Here is a tiny trained network, its code and every weight. The questions are about switching its units off for an input and a target symbol, where a switched-off unit gives its printed mean instead of its output.

import numpy as np


def w(rows, s, z=0):
    codes = np.array(rows[::2]) - 128.0
    scale = np.full(codes.shape[1], s)
    scale[-1] = z or s
    return codes * scale


def f(y):
    return y / 2 * (1 + np.tanh(0.7978845608 * (y + 0.044715 * y**3)))


def softmax(a):
    e = np.exp(a - a.max(-1, keepdims=True))
    return e / e.sum(-1, keepdims=True)


def log_softmax(a):
    a = a - a.max(-1, keepdims=True)
    return a - np.log(np.exp(a).sum(-1, keepdims=True))


def net(x, mask):
    ids = ['ΓΛΞαβδεζηθμτφψω'.index(c) for c in x.split()]
    T = len(ids)
    res = E[ids] + P[:T]
    r = res
    for j in range(3):
        rows = slice(2 * j, 2 * j + 2)
        q, k, v = (r @ M[0][rows].T for M in (Q, K, V))
        z = softmax(np.where(np.tri(T) > 0, q @ k.T / 2**0.5, -1e9)) @ v
        o = O[0][rows]
        res = res + np.where(mask[j], z, o[:, -1]) @ o[:, :-1]
    y = f(res @ A[0][:, :-1].T + A[0][:, -1])
    res = res + np.where(mask[3:11], y, B[0][:, -1]) @ B[0][:, :-1]
    return log_softmax(res[-1] @ U[:, :-1].T + U[:, -1])


Q, K, V, O, A, B = {}, {}, {}, {}, {}, {}
E = w([
[118,26,63,14,162,157],'Γ',
[159,49,14,86,208,124],'Λ',
[176,57,31,81,209,141],'Ξ',
[187,61,173,127,71,42],'α',
[112,156,36,19,153,202],'β',
[174,55,14,76,199,137],'δ',
[150,54,9,66,195,147],'ε',
[157,54,13,73,199,123],'ζ',
[137,149,84,206,148,158],'η',
[151,21,186,154,123,189],'θ',
[88,118,154,174,145,199],'μ',
[149,67,11,66,187,145],'τ',
[173,117,54,202,125,51],'φ',
[243,44,21,73,189,152],'ψ',
[253,103,102,168,92,181],'ω',
],0.0047)
P = w([
[162,100,153,115,253,103],'0',
[177,110,118,99,189,133],'1',
[167,114,106,101,166,141],'2',
[158,111,104,109,152,139],'3',
[154,105,96,115,138,147],'4',
[147,106,91,124,128,147],'5',
[140,96,88,127,116,158],'6',
[133,93,84,136,108,158],'7',
[129,86,85,144,99,157],'8',
[122,80,80,149,92,165],'9',
[122,72,81,156,81,165],'10',
[106,61,71,162,76,170],'11',
[107,45,66,168,71,173],'12',
],0.0048)
Q[0] = w([
[121,128,148,136,105,72],'h1',
[133,150,159,171,151,126],'h1',
[90,184,125,103,79,129],'h2',
[152,56,126,149,140,118],'h2',
[82,228,254,173,111,63],'h3',
[111,125,143,152,172,161],'h3',
],0.052)
K[0] = w([
[160,149,164,57,167,69],'h1',
[118,98,49,64,199,172],'h1',
[104,237,166,26,180,117],'h2',
[110,91,78,149,86,115],'h2',
[153,137,101,2,241,119],'h3',
[87,122,125,146,171,228],'h3',
],0.029)
V[0] = w([
[189,133,209,162,73,66],'h1',
[240,86,158,179,133,235],'h1',
[117,131,165,173,208,189],'h2',
[103,204,97,71,70,193],'h2',
[25,101,204,10,135,255],'h3',
[187,14,191,9,33,31],'h3',
],0.017)
O[0] = w([
[103,129,189,162,63,129,117],'h1',
[160,67,141,156,113,232,225],'h1',
[101,70,91,115,166,122,119],'h2',
[86,162,105,79,47,174,92],'h2',
[133,107,245,2,145,118,59],'h3',
[175,14,107,71,85,73,254],'h3',
],0.013,0.0067)
A[0] = w([
[95,94,113,140,203,101,53],'n1',
[184,183,222,164,2,79,95],'n2',
[139,192,204,88,172,173,255],'n3',
[195,137,183,128,137,195,189],'n4',
[120,125,138,41,137,65,73],'n5',
[105,204,149,154,168,164,97],'n6',
[100,200,120,83,163,90,125],'n7',
[106,182,67,44,40,173,96],'n8',
],0.012,0.0016)
B[0] = w([
[150,187,161,114,139,65,203],'n1',
[29,150,106,73,31,206,167],'n2',
[29,67,50,221,154,72,246],'n3',
[130,118,136,86,193,206,254],'n4',
[222,214,40,128,70,212,181],'n5',
[224,98,235,175,92,142,211],'n6',
[134,82,96,10,216,159,159],'n7',
[66,153,169,115,33,140,232],'n8',
],0.012,0.0048)
U = w([
[189,185,125,88,106,146,1],'Γ',
[113,168,139,114,135,94,66],'Λ',
[114,150,143,103,129,102,25],'Ξ',
[139,48,119,110,54,39,145],'α',
[66,171,48,82,161,138,27],'β',
[110,176,157,108,136,92,96],'δ',
[123,181,159,93,140,86,134],'ε',
[113,167,151,106,138,89,95],'ζ',
[165,200,201,168,110,162,123],'η',
[147,97,239,4,144,166,52],'θ',
[5,108,183,164,191,106,134],'μ',
[119,184,157,89,141,94,152],'τ',
[90,219,51,237,105,95,38],'φ',
[234,80,96,160,215,105,248],'ψ',
[93,98,93,140,63,232,235],'ω',
],0.0031,0.0034)

Each question gives the input, a string of symbols that net reads in full, and the target symbol t.
The units are the heads (2 rows each of Q, K, V and O) and the neurons (one row each of A and B). Each row of codes is followed by its name. A weight is (code - 128) times the scale printed after its matrix; where a second scale follows, it is the last column's (O, A, B and U).
mask holds one flag per unit, heads first, then neurons. A switched-off unit (its flag False) gives its mean, the last column of its rows in O or B, instead of its output. The means were averaged over made-up inputs and are rounded, as every weight is.
A unit's drop is (log p(t) with every unit on - log p(t) with that unit switched off) / (log p(t) with every unit on - log p(t) with every unit switched off).
The circuit of an input: a set's keep is (log p(t) with only the set's units on - log p(t) with every unit switched off) / (log p(t) with every unit on - log p(t) with every unit switched off). Starting from all 11 units, units are removed one at a time, each time the one whose removal leaves the highest keep (on an exact tie, the one counted first), for as long as the keep stays at least 0.8.
circuit, biggest first: the units of the circuit, biggest drop first
top k neurons: the k neurons with the biggest drops, biggest first
heads that matter: for each layer, one digit per head in row order, 1 if its drop is at least 0.15 and else 0, layers parted by /
drop of u: that unit's drop, to one decimal
input β β β θ Γ η Γ Γ τ ε θ Γ Λ, target θ: heads that matter => 101
input ψ η β β φ, target φ: heads that matter => 001
input τ α Γ Γ φ η, target η: top 2 neurons => [n6; n3]
input μ τ τ Λ β τ β Ξ Γ, target μ: heads that matter => 001
input δ β α δ Γ, target α: heads that matter => 101
input β α α α β β ω β η β β ζ, target η: circuit, biggest first => [h3; n6]
input β α Γ β ζ η β β β Γ, target η: heads that matter => 001
input α β α α β ε, target α: heads that matter => 101
input η α ε β β β η β Λ β α Γ θ, target θ: circuit, biggest first => [h3; n3]
input τ β μ ε, target μ: top 2 neurons => [n3; n5]
input α ε β β ω β β β δ β, target ω: circuit, biggest first => [h2; h1; n8]
input ζ Λ θ Γ ε, target θ: circuit, biggest first => [h3; h1; n4]
input ε β β Γ α ε τ, target α: circuit, biggest first => [h3; n4]
input δ δ Γ α β β β β β α τ β Λ, target α: circuit, biggest first => [h3; n4]
input β α θ β β β α Γ ζ β φ Γ τ, target φ: circuit, biggest first => [h3]
input Ξ ψ ε β Γ ε Γ ψ α Γ τ Γ, target α: heads that matter => 001
input α β β β Γ δ β β α ζ, target α: heads that matter => 101
input ζ Γ Γ β ε τ θ Γ Γ, target θ: heads that matter => 101
input β ω β, target ω: circuit, biggest first => [h1; h2; n1]
input Γ α Γ β τ Λ, target α: circuit, biggest first => [h3]
input β Γ τ β, target β: top 4 neurons => [n3; n7; n5; n6]
input β η α β Γ η τ, target η: top neuron => [n6]
input β τ β ε α τ Λ Γ α Γ β β, target α: top 2 neurons => [n4; n5]
input θ μ ζ ε τ α β θ μ β α β, target α: drop of h3 => 0.8
input θ β μ β τ α ω μ β μ β, target μ: drop of h3 => 1.1
input τ Γ ε θ τ, target θ: drop of n7 => 0.0
input η δ Ξ Γ α α β τ Γ δ, target α: drop of h3 => 0.8
input β α Γ μ ψ φ ψ ε τ β ζ β, target φ: top neuron => [n4]
